Rows, each with roughly how far along a hidden order it lies (0 to 12):
(in the rows, 100 means zero)
[102 136 156  94 126  35 123  53 109 157  46 144  58 139 146 107 131 152
 163 100  79  78 112  88]
3
[100 114 138  80 115  63 119  68 112 137  60  88  64 123 131 103 104 119
 134 100  95  85 127  87]
5
[143  92 180  93 115  82 122  97 127  94  53 119  47 137 129 111  94 126
 143 125  55 130 136 108]
12
[130 119 187 103 136  24 123  79 112 158  20 173  38 138 140 112 134 154
 146  98  61  92 125  75]
1
[109  91 140  93 114  50 114  81 132 125  61  95  56 125 123 102 107 119
 110 101  80  97 144  91]
1
[111  89 134  98 103 120 101 103 113  83  73  30  69 119 132  94  92 122
 134 130  63 127 131 121]
10
[ 87 106 145  70  98  98 107  78 123 119  45  52  55 131 119  82  51 119
 133 114  75  90 146  98]
9
[102 110 146  77 120  36 114  71 122 136  39 103  47 131 133 104 111 138
 136  98  71  79 133  87]
1
[118 114 154  64 113  60 117  57 110 126  46  91  77 128 133 100 102 122
 139 110  81  85 140  81]
10
[107  99 137  92 113  99 111  92 124 119  50  59  45 123 138  97 108 125
 138 120  63 112 138 101]
4
[102 109 145  97 124  79 116  82 119 125  55  87  27 139 155 106 139 158
 165 113  59  99 118 112]
2
[101 114 149  80 138  68 163  76 150 124  60 175   0 172 155 132 152 137
 192 101  13 137  86 111]
11
[ 93 133 140  57 119  41 126  51 111 178  46 159  69 125 123 104 106 107
 122  61  84  56 121  52]
7
[146 114 200  89 134  29 132  76 116 146  16 178  37 144 148 116 130 146
 162 102  41  94 131  77]
7
[118 106 161  98 125 109 131 102 123 121  49 121  18 136 163 105 132 139
 174 109   2 136 102  99]
9
[133 111 168 104 130  35 119  85 113 131  50 140  61 133 139 117 143 145
 152 111  77  96 120  88]
3
[111 103 149  95 105  85 113  94 118 115  60  86  65 122 130  99  83 110
 131 114  72 111 132  97]
11
[106 113 138  75 114  75 119  81 113 135  59 130  56 123 127 103 110 108
 128  85  69  92 123  76]
9
[105  93  81  88 104  94  89  92 117 121  81  47  94  89 118  90 106 109
  81 102  93  94 134  95]
0
[105  91 131  87 111  89 114  91 144 111  76  83  36 124 131 104 102 119
 129 113  65 113 128  99]
6
[100 111 135  78 117  70 113  73 120 139  56 104  55 127 138 103 130 140
 135  98  70  88 122  87]
0
[ 98  78  85  74 105  91  89  82 136 104  73  27  60 111 114  95  94 113
  90 116  95  97 162 102]
0
[ 99  87  93  70  98  97  90  83 124  89  80  30  92  95 117  94 100 101
 113 112 100 103 137 104]
5
[105 121 141  73 112  72 118  74 104 145  51 105  71 124 140  94 102 119
 132  97  77  82 127  83]
6
[ 97 109 105  76 113  73 116  89 125 142  71 124  65 117 114 104 114 108
 101  74  81  86 116  76]
3
[104 108 142  77 108  84 122  82 118 120  64  98  52 126 134 103  90 106
 137 106  69 102 129  90]
12
[118 113 170  71 114  71 113  66 104 128  42  97  67 127 132 100  99 123
 141 104  69  92 135  87]
11
[125  96 138  99 108  94 107 101 111 103  70 107  75 114 117 103 108 115
 133 114  68 112 114 101]
6

[ 77  74 101  55  96 121  59  81 106  86 105  93 128 103  33 107 120  95
 116  89 110 104 128 108 132 116  94  94  72 117 129 146 135  86 113 114
  97 114 103  77  51 136 108 108 109  65  82  54 121]
0
[ 78  97  99  82 103 117  78  64 116 124  90  88 109 101  50  86 134 103
 132 105 115  90 127 106 177  96  74  66 103 114  95 113 102  96  92 107
 115 109 124  71  60  41 100 110 121  80  75  52  83]
4
[ 47 108  92  88 124 140  75  82 119  55  89 111 112 103  65  77 136 106
 125  75 114 119 116 118 136  91  96  99  77 113 120 113 111  85  85 119
 105 107  88  95  81  80 108  90 105 108  86  39 111]
10
[ 52 116 105 149 129 108 108  79 123  48 100 127 114  97  75  75 132 100
 110  71 113 125 120 126 134  62 100  85  91 114 104 114  61  89  86 111
 102 118 112 108 116  68  90 102 104 115  82  62 106]
12
[ 69  89 100  90 108 109  81  78 110  75 105 106 127 101  58  94 129  95
 113  85 113 112 123 114 141  93  95  96  78 117 120 136  95  87  99 112
  99 117 109  90  73  96 107 108 110  85  80  57 110]
5
[ 65  95  87  77 109 123  71  64 113 103  96  97 113 102  42  74 150 104
 139 106 120  96 118 109 184  92  78  61  96 112 102 107 112  97  80 114
 118 106  99  78  56  43 112 106 124  93  71  40  72]
7
[ 77  88 106  92 106  92 105  73 110 107 103  96 138 104  35  92 117  88
 102  91 114 102 126 113 155  98  84  77  92 116 108 131  99  88 103 112
  97 125 118  91  58  88 104 115 116  66  78  57  99]
4
[ 62 121 132 183 126  63 166  73 127  50  99 129 139  91  89  96 105  80
  66  53 108 137 128 133  99  56 108 107  97 116 105 132   9  83 112 104
  87 140 150 131 152  92  71 110  91  86  91  99 131]
11
[ 82  84 113  92  92  97  92  72 109  93 103  94 125  92  45 119 109  87
 105  86 112 110 133 107 139  99  93  99  88 115 119 147  89  90 114 103
  98 120 123  82  74 109  97 111 105  67  87  79 128]
0
[ 74  76 100  79 109  95  88  83 105  82 109 101 151 107  30  95 117  87
 102  83 116 110 125 119 144 104  95  86  73 119 124 147 118  86 106 118
  92 126  99  95  55 122 115 112 111  63  81  46 110]
4
[ 79  73 112  95 108  90  77  92 105  71 115 108 151 108  36  97 111  89
  97  82 112 109 125 116 148  95  99  81  75 119 122 144 122  84 114 114
  83 126 122  92  71 117 109 122 110  69  76  53 113]
3
[ 81  85 114 105  88 122  56  77 112  83 107 105 105  87  55 117 123 102
 130  97 109 103 133 107 148  87  96  88  94 113 112 125  91  99 118  99
 106 105 154  67  88  75  89 115 108  86  78  89 119]
0
[ 71 115 126 140 125  98 102  89 126  89  91  98 137 107  63  81 110 104
  94  77 110 103 126 118 146  82  88  80  98 117  94 109  78  80 108 112
  89 122 139  91 102  58  89 114 103  80  75  45 101]
7
[ 67 115 110 151 125 102 106  74 123  64  99 121 121  95  76  76 134 102
 112  79 111 117 122 125 145  60  93  77 100 114  96 101  52  91  88 107
 104 118 131 101 115  43  86 110 107 117  79  68  95]
11
[ 69 107 113  95 108 130  65  81 121 105  86  83 114 102  52  93 128 112
 120  93 112  91 130 107 156 104  80  87  97 115 104 108 115  85 104 108
 105 107 132  69  82  55  96  97 107  82  74  45 102]
3
[ 90 116 138 144 101 102  81  89 129 119  90  89 115  91  65 105 116 107
 108  96 108  89 143 105 153  81  80  82 117 115  85 107  65  94 121  94
 102 113 177  66 108  25  68 118 108  76  71  89 104]
1
[ 67  85 104  93  99 114  77  80 110  60 108 111 117  92  57 108 122  93
 118  82 111 120 125 117 130  88 103  98  81 113 125 136 110  91 105 109
  99 115 115  86  87 106 100 107 106  88  87  74 125]
4
[ 89 110 127 128 103  99  83  69 125 130  90  83 121  97  58  94 120 107
 115 106 111  82 136 106 171  85  74  65 125 114  81 109  74  96 110  98
 106 111 166  66  91  10  80 119 118  74  60  70  85]
2
